Each row has a name. Each question is about the rows just above it.

J_641: [129 149 140 147 143 151 120 158 137 104 141 140 208 184 134 189 145]
J_127: [117 135 133 140 137 115 101 157 129 100 147 155 216 163 146 175 140]
J_486: [128 154 136 134 148 163 105 149 138 121 137 146 210 150 122 182 143]
J_550: [110 135 149 109 146 152 109 148 136  90 134 124 217 157 132 156 138]
The row named J_486:  [128 154 136 134 148 163 105 149 138 121 137 146 210 150 122 182 143]
The row named J_641:  [129 149 140 147 143 151 120 158 137 104 141 140 208 184 134 189 145]

J_497: [196 114 127 150 204]
J_88: [156 114  66 150 229]
J_226: [196  84  66 150 204]
J_530: [196 114  60 125 204]
J_890: [196  96  80 150 204]
J_93: [196 114  60 114 204]
J_580: [196 114 197 150 201]
Times [197] occurs in J_93:  0
The row named J_580:  [196 114 197 150 201]
The row named J_530:  [196 114  60 125 204]
The row named J_88:  [156 114  66 150 229]
The row named J_93:  [196 114  60 114 204]

J_846: [ 58  80  43 143 129  48 173 198  86 202  35]
J_653: [137 130  93  92  92 139  92 135 136  92 135]
J_144: [137 130 154  76  92 139 154 135  86 202  35]
Count of [92] in J_653:  4
The row named J_144:  [137 130 154  76  92 139 154 135  86 202  35]

J_491: [120  94 123 113 141 157 133 108 158 164  78 151 110 200 145  97 178 164
 112 117  77 126  94 127 154 165 127 127 143 166 115 102 146  94 139 175
  92 115  69 152  67 107 111 119 129 123 103 126 185 155 127 126 119  76
  82 184 143]
J_782: [150 128 127 115 144 140 159 162 140 115 115 157 126 111 146 117  37 111
  94 168 138  55  81 135 124 204  55 102 121 142 186 215 151 116  76 183
 185  99  98 105 228 127 197 132 142 140 105  65 122 104 139 197  97 118
  46 160  97]
J_172: [156 142 124 141 132 128 139 153 146 115 139 162 116  99 128 140 157 115
 133 137 146 114 106 131 122 134 138 140 128 124 125 153 170 126 123 114
 113 142 114 113 120 151 118 114 130 130 133 113 109 149 127 115  96 115
 149 152 130]
J_405: [125 132 143 118 108  87 121 138 149 119 187 140 126  55  85 182 157 128
 141 122 168 106 110 119 115 156 140 139 112 121 101 164 167 133 157  84
 112 133 129 113 124 155 125 126 136 127 131 111 125 156 141  97 128 143
 165 154 147]
J_952: [126 109 115 141 133 156 109  90 151 167  85 146 101 212 137 104 123 125
 109 138 118 129 129 131 118 129 133 152 132 122 125 126 126 131 137 133
 140 135 135 127 116 120 132 125 134 120 127 126 126 123 137 126 140 130
 125 133 137]
J_526: [129 102 147 160 143 121 183 181 158 115 130 160 138  73 134 131 145 168
 141 115  99 168 136 102  91 125 172  88  94 119 140 117 109  22 121 161
  93  92 186  95 126 114 139 117 114 131 109 126 137 146 132 113 153 119
 170 174 103]
J_699: [137 118 143 115 135 113 169 176 153 109 147 158 135  61 124 145 155 137
 119 131 129 133 141 164 148 124 137 123 135 124 110 135 136 141 134 139
  95 110 117 136 123 141 142 140 135 130  98 140 152 136 116 107 159 106
 133  90 121]
J_548: [137 118 143 115 135 113 169 176 153 109 147 158 135  61 124 145 155 137
 119 131 129 133 141 164 148 124 137 123 135 124 110 135 136 141 134 139
  95 110 117 136 123 141 142 140 135 130 111 131 150 130 122 122 140 115
 116 128 131]
The row named J_172:  [156 142 124 141 132 128 139 153 146 115 139 162 116  99 128 140 157 115
 133 137 146 114 106 131 122 134 138 140 128 124 125 153 170 126 123 114
 113 142 114 113 120 151 118 114 130 130 133 113 109 149 127 115  96 115
 149 152 130]
The row named J_952:  [126 109 115 141 133 156 109  90 151 167  85 146 101 212 137 104 123 125
 109 138 118 129 129 131 118 129 133 152 132 122 125 126 126 131 137 133
 140 135 135 127 116 120 132 125 134 120 127 126 126 123 137 126 140 130
 125 133 137]
The row named J_699:  [137 118 143 115 135 113 169 176 153 109 147 158 135  61 124 145 155 137
 119 131 129 133 141 164 148 124 137 123 135 124 110 135 136 141 134 139
  95 110 117 136 123 141 142 140 135 130  98 140 152 136 116 107 159 106
 133  90 121]

J_39: [169 157  79  88 116 147 224 112 119 122 145]
J_19: [136  99  76 100  93 151 145 119  27 117 121]
J_45: [140 147 147  91 171 112 185 101 195 126 192]
J_274: [168 171  64 195 179 140 114 117 136 126 171]
J_666: [166 144 165 212 171  88  89 155 103 140 142]
J_403: [106 139 101 148  91 188 164 170  59  88 104]
J_78: [168 171  64 195 179 140 114 180 180 180 172]
J_882: [182 131  53 151 151  76 151 111 129 171 136]
J_340: [118 132  65 104  63  97 164 190 100 149 124]
J_902: [161 151 122 119 107 108 110 118 127 212  46]
J_808: [158 113 176  74  91 104 176 120  91 163  69]
How many times does J_808 hold [91]?  2
Times [180] occurs in J_78:  3
The row named J_45:  [140 147 147  91 171 112 185 101 195 126 192]
Times [127] occurs in J_902:  1
How many times does J_882 hold [131]?  1

J_14: [101 207 137 117]
J_123: [132 137 128 106]
J_642: [147  79 143 122]
J_131: [147 137 138 138]
J_141: [117 125 133 152]
J_712: [155 184 112 117]
J_631: [139 114 112 141]
J_196: [170 149 133 140]
J_768: [101 172 112 100]
J_499: [123 125 123 123]
J_841: [139  79 135 135]
J_900: [155 125 138  82]
Times [123] occurs in J_499:  3
How many times does J_131 hold [138]?  2
Count of [139] in J_841:  1

J_823: [130 124 155 129 115 135 113 117 140 120 116 130 134 134 115 125 117 127
 113 134 131 112  95 137 128 127 155 155 140 136  81 129 129 139 127 115
 114  63 118 120 140 115 127 155 104 118 115]
J_427: [130 124 101 129 130 135 113 117 140 120 116 130 134 134 139 125 117 127
 113 134 131 112  95 137 128 127 121 155 116 136  81 129 129 139 127 115
 114  63 118 120 140 117 127 107 104 118 115]
J_927: [125 119 157 165  59 145 155 126  78 141 214 145 111 120 150 207  55 123
 130 133 159  93  87  84  85  77 153 105  55 164 113 129 105 148 127 173
 184 145 170 114 171 109 152 167 149 108 108]
The row named J_927:  [125 119 157 165  59 145 155 126  78 141 214 145 111 120 150 207  55 123
 130 133 159  93  87  84  85  77 153 105  55 164 113 129 105 148 127 173
 184 145 170 114 171 109 152 167 149 108 108]
Times [115] occurs in J_823:  5

J_791: [139 209 172 209 209 151]
J_606: [135 135 150 150 150 135]
J_37: [110 135 138 209  54 110]
The row named J_37:  [110 135 138 209  54 110]
Count of [209] in J_791:  3
How many times does J_606 hold [150]?  3
Count of [138] in J_37:  1

J_297: [196  82 127 183 187 210]
J_786: [200 131 119 123 193 208]
J_489: [182  59 122 123 187 197]
J_864: [190  90 110 130 184 202]
J_471: [181  57 109 128 182 198]
J_216: [186  81 127 117 189 206]
J_91: [195 108 141 125 199 201]
The row named J_864:  [190  90 110 130 184 202]
The row named J_471:  [181  57 109 128 182 198]
Times [182] occurs in J_489:  1

J_980: [132 117 115 131 131 130 132 124 122 129 112 121 146 121 124 122 109 120
 128 137 207 130 124 131 119 136 132 129 121 126 125 164 121 151 140 125
 135 132 122 109 132 119 127 127 149 121 129 119 149 120 105 119]
J_409: [132 125 129 132 125 124 122 141 132 134 134 148 110 111 133 121 116 122
 125 147 115 113 135 128 132 133 145 114 123 133 135 128 130 130 175 152
 114 123 137 130 128 126 134 123 131 130 126 120 130 135 123 128]
J_75: [132 110 135 188 120 127 110 138  63 138 149 159  82 130 110 117 138 138
 110 131 122 121 138 112 111  83 138 112 136 148 120 130 150 138 120 131
 119 121 119 140 143 122 109 110 129 113 161 102 110 147 144 110]
Times [110] occurs in J_75:  7
Count of [132] in J_980:  5
How many times does J_980 hold [121]?  5

J_66: [119 122 110 164  58  81 149 113 136 125 115  67 108  66 140]
J_575: [128 132 142 107 156 119 101 137 108  97 141 149 132 151 144]
J_317: [132 137 141 107 142 105 105 149  81 144 137 124 143 151 140]
J_47: [130 138 126 135  73  54 126 151  55 133 122  50 140 103 144]
J_56: [126 135 119 149  49  40 134 143  64  99 117  33 130  80 148]
J_449: [120 116 133 120 179 177 115 100 198 202 141 204 106 143 134]
J_680: [129 132 142 153 153 121 138 138 107 106 138 149 138 153 143]
J_536: [127 146 122 143  59  44 129 146  60  84 120  40 133  89 148]
J_696: [115 124 109 170  24  29 140 117 106  56 116  29 103  42 163]
J_401: [135 132 145  95 200 179 107 137 133 128 141 195 143 137 118]
J_551: [115 125 110 168  24  26 139 120  99 153 116  26 105  45 163]
J_761: [128 137 125 138  66  46 125 149  56 131 122  46 136  97 148]
How many times does J_680 hold [138]?  4
The row named J_761:  [128 137 125 138  66  46 125 149  56 131 122  46 136  97 148]
Times [198] occurs in J_449:  1
Times [146] occurs in J_536:  2
The row named J_575:  [128 132 142 107 156 119 101 137 108  97 141 149 132 151 144]

